Q:
118  130  142  123  128
107  129  115  120  135
110  128  133  135  122
A: 115, 142

Q: 128  117  103  126  119
A: 103, 128

Q: 128  137  107  130  125  119  127
A: 130, 137

Q: 133  147  109  152  128
A: 109, 152

Q: 124  103  119  128  127  146  128
A: 128, 146

Q:
135  132  151  105  110
156  110  121  128  130
148  110  141  116  132
A: 121, 156

Q: 138  156  128  145  115
A: 128, 156
---
[101 114 120 116 133 142] -> 114
[116 157 128 117 120 115] -> 157
[150 101 133 134 128 116] -> 101
[122 152 130 149 127 127] -> 152
[110 139 128 128 123 151] -> 139
[131 102 144 123  98 130] -> 102
[124 105 120 142 114 135] -> 105
---
[[147 130 134 131 135 128]
 [149 130 133 131 134 128]]	128, 149

[115 156 108 141 154 114]	114, 115

[[107 132 135 122 132 127]
 [122 125 114 132 128 122]]	127, 122

[[113 144 104 131 121 130]
 [137 129 128 125 125 137]]	130, 137

[124 133 127 107]	107, 124

[128 123 128 116 101]	101, 128

[130 155 147 114 123 125 113]	113, 130
---
127  132  124  130  135  111  106 gives 127

127  124  105  121
127  127  105  121
131  128  105  121
gives 127

147  113  104  130  153  121  141 gives 147

116  120  130  121  103  122 gives 116

142  120  132  107 gives 142

133  130  149  142
111  110  137  116
gives 133

139  135   99  157 gives 139

138  142  126  119  132
105  116  122  145  123
137  116  125  125  137
gives 138

100  122  105  121  119 gives 100

144  114  105  130 gives 144
---
[[141 117 139 106 149]
 [142 128 144 101 151]
 [109 116 126 116 133]]: 141

[[133 119 121 141]
 [133 121 119 140]
 [133 119 119 149]]: 133

[[133 143 125 126 126 113 113]
 [119 141 130 147 114 140 110]
 [144 132 106 132 122 149 135]]: 133

[[128 112 118 137]
 [115 118 109 114]
 [152 109 133 126]]: 128

[[110 135 113 116 156]
 [117 157 133 133 118]
 [108 124 112 106 154]]: 110

[[117 136 152 106]
 [123 142 116 122]
 [150 148 151 130]]: 117

[[146 110 111 144 148]
 [108 147 147 107 109]
 [110 148 145 111 108]]: 146
---
[[111 126 117 132 127 150]
 [119 141 132 132 130 123]]: 141

[127 136 143 152 121]: 143

[[139 130  98 129 135]
 [132 136 141 124 131]
 [120 135 126 154 126]]: 141

[[127 126 131 128  99 130]
 [129 128 128 129 102 126]]: 130

[154 102 104 156]: 154

[[112 144 157 109 138 121]
 [113 143 155 110 137 121]]: 155

[135 104 130 146 118]: 135

[114 151 154 135 132]: 151

[157 138 130 142 148]: 148
---
111,114,108,141,129
113,101,128,151,137
148,144,127,116,136
-> 127

120,135,128,103,121,128
121,127,129,135,131,133
120,118,127,142,139,135
-> 127

128,143,127,156
119,130,136,124
137,106,109,116
-> 109

127,133,112,148
129,107,118,126
130,106,114,130
-> 114

125,123,123,130,126,133,132
134,132,121,119,120,126,123
125,134,130,133,152,125,126
-> 130

127,136,123,121,126,126,124
98,107,133,133,121,146,146
112,122,129,143,125,133,131
-> 129

150,140,141,134
125,133,128,113
143,132,136,141
-> 136

110,120,104,119,106,111,132
135,125,123,117,127,136,120
125,127,120,124,117,129,131
-> 120
---
[109 135 118 149 131 119 103] ==> 149, 103

[[144 150 141 132 132]
 [117 115 126 116 121]] ==> 150, 115

[[118 157 141 132 128]
 [116 153 138 135 129]
 [116 138 141 142 112]] ==> 157, 112

[[123 127 136 150 108 112 149]
 [121 126 136 149 105 113 149]] ==> 150, 105

[[119 157 135 107 112]
 [141 145 123 117 135]
 [146 151 153 137 120]] ==> 157, 107

[[131 129 130 121 126 115 122]
 [115 105 123 136 121 144 136]
 [129 131 141 128 115 127 129]] ==> 144, 105

[148 138 103 137] ==> 148, 103

[136 127 119 150] ==> 150, 119
---
[[119 123 149 126 142 127 137]
 [122 121 150 123 143 126 136]
 [117 139 116 144 119 134 128]] → 137

[[110 125 120 139 105 109]
 [111 136 123 152 122 120]
 [134 122 121 122 121 123]] → 109

[[131 100 142 146 117 120 125]
 [114 102 130 112 121 120 143]
 [129 149 116 109 135 136 134]] → 125

[[107 134 142 152 132 152]
 [131 109 113 122 100 122]
 [134 141 138 133 134 135]] → 152

[[124 118 107 144 112]
 [115 129 135 128 125]
 [120 139 145 138 114]] → 112

[[114 105 107 120 108]
 [130 155 145 116 155]
 [141 114 127 142 113]] → 108

[[119 120 115 151 138 123]
 [106 115 115 139 130 119]
 [138 135 136 109 126 130]] → 123

[[125 152 135 118 105 134]
 [114 144 123 142 120 148]
 [123 145 129 121 124 122]] → 134

[[124 102 124 125 134 136]
 [124 124 114 125 134 136]
 [128 124 128 125 102 136]] → 136

[[127 137 135 144]
 [119 142 106 128]
 [129 119 135 133]] → 144
---
array([121, 151, 104, 121, 144]) >> 104
array([149, 137, 110, 149, 111, 146]) >> 149
array([113, 150, 155, 121, 123, 146, 124]) >> 123
array([129, 133, 128, 101, 116, 131, 128]) >> 116
array([150, 115, 137, 128, 131, 123]) >> 128
array([136, 100, 109, 107]) >> 100
array([117, 135, 155, 129, 116, 142]) >> 129
array([140, 131, 124, 121, 157, 115]) >> 121
array([151, 151, 101, 145]) >> 151
array([114,  99, 105, 152]) >> 99
